Here is a tiny trained network, its code and every weight. The questions are about switching its units off for an input and a class, where a switched-off unit gives its printed mean instead of its output.

import numpy as np


def w(rows, s, z=0):
    codes = np.array(rows[::2]) - 128.0
    scale = np.full(codes.shape[1], s)
    scale[-1] = z or s
    return codes * scale


def f(y):
    return np.maximum(y, 0)


def log_softmax(a):
    a = a - a.max(-1, keepdims=True)
    return a - np.log(np.exp(a).sum(-1, keepdims=True))


def net(x, mask):
    res = np.array(x, float).reshape(1, 8) / 4 @ E
    y = f(res @ A[0][:, :-1].T + A[0][:, -1])
    res = res + np.where(mask, y, B[0][:, -1]) @ B[0][:, :-1]
    return log_softmax(res[-1] @ U[:, :-1].T + U[:, -1])


A, B = {}, {}
E = w([
[45,191,204,76,83,236,227,28,250,35],'x0',
[123,146,89,137,95,182,95,144,117,90],'x1',
[134,125,142,148,145,118,133,104,124,136],'x2',
[123,232,253,73,38,46,61,147,25,103],'x3',
[121,162,141,154,161,125,83,126,164,130],'x4',
[89,151,83,98,118,105,187,99,81,151],'x5',
[101,162,112,155,96,114,143,73,132,234],'x6',
[116,157,102,155,97,148,136,128,126,145],'x7',
],0.0062)
A[0] = w([
[189,143,89,147,130,93,84,213,56,187,123],'neuron 1',
[97,28,25,147,223,200,148,102,194,160,121],'neuron 2',
[132,105,127,196,142,127,105,192,32,162,46],'neuron 3',
[135,182,206,75,92,121,73,133,62,139,36],'neuron 4',
[120,201,190,89,121,181,175,65,169,89,57],'neuron 5',
[92,142,181,131,51,166,180,52,187,58,154],'neuron 6',
[119,201,255,130,9,46,68,119,28,91,6],'neuron 7',
[138,117,104,180,150,90,81,134,41,139,84],'neuron 8',
],0.0069,0.0013)
B[0] = w([
[55,120,179,62,140,180,60,201,94,170,212],'neuron 1',
[180,192,73,228,94,82,210,106,168,85,243],'neuron 2',
[152,156,186,35,133,170,95,134,77,195,186],'neuron 3',
[203,177,89,153,97,86,177,90,112,92,199],'neuron 4',
[92,78,232,87,162,172,13,162,77,157,216],'neuron 5',
[98,132,227,93,183,203,54,133,51,130,232],'neuron 6',
[255,201,77,178,34,103,125,67,112,79,254],'neuron 7',
[105,111,127,96,172,150,23,160,82,159,185],'neuron 8',
],0.0086,0.0095)
U = w([
[64,98,207,26,188,243,42,151,94,162,250],'0',
[255,197,59,162,104,173,164,71,155,28,6],'1',
],0.0074,0.0023)

Each question gives the input, the list of numbers given to net, and the class t.
The units are the neurons (one row each of A and B). Each row of codes is followed by its name. A weight is (code - 128) times the scale printed after its matrix; where a second scale follows, it is the last column's (A, B and U).
mask holds one flag per neuron, in row order. A switched-off neuron (its flag False) gives its mean, the last column of its row in B, instead of its output. The means were averaged over made-up inputs and are rounded, as every weight is.
A unit's drop is (log p(t) with every unit on - log p(t) with that unit switched off) / (log p(t) with every unit on - log p(t) with every unit switched off).
most important unit: the unit with the biggest drop
k most important neurons: the k neurons with the biggest drops, biggest first
drop when u is switched off: that unit's drop, to one decimal
input [-7,-2,8,8,-5,-7,-5,7], class 1: 3 most important neurons : [neuron 7; neuron 4; neuron 5]
input [-2,1,1,-5,1,1,3,-6], class 1: most important unit : neuron 2
input [-4,-4,5,5,7,6,-2,7], class 1: 4 most important neurons : [neuron 7; neuron 5; neuron 6; neuron 4]
input [7,7,-2,-6,3,-7,-8,-2], class 0: 3 most important neurons : [neuron 6; neuron 5; neuron 7]
input [-4,5,1,6,-3,8,-7,8], class 1: 4 most important neurons : [neuron 7; neuron 4; neuron 5; neuron 6]
input [-1,-5,-5,-3,2,-7,6,2], class 1: 2 most important neurons : [neuron 5; neuron 6]
input [-4,-8,-8,5,7,-6,-4,6], class 1: 2 most important neurons : [neuron 7; neuron 5]
input [-3,-6,8,5,7,0,8,-6], class 1: drop when neuron 7 is switched off : 1.1
input [2,-4,1,6,-3,1,0,7], class 1: drop when neuron 7 is switched off : 0.2
input [6,4,-5,-6,2,6,3,-1], class 0: drop when neuron 4 is switched off : 0.5
input [1,-7,4,7,-3,8,7,-1], class 1: drop when neuron 7 is switched off : 0.0
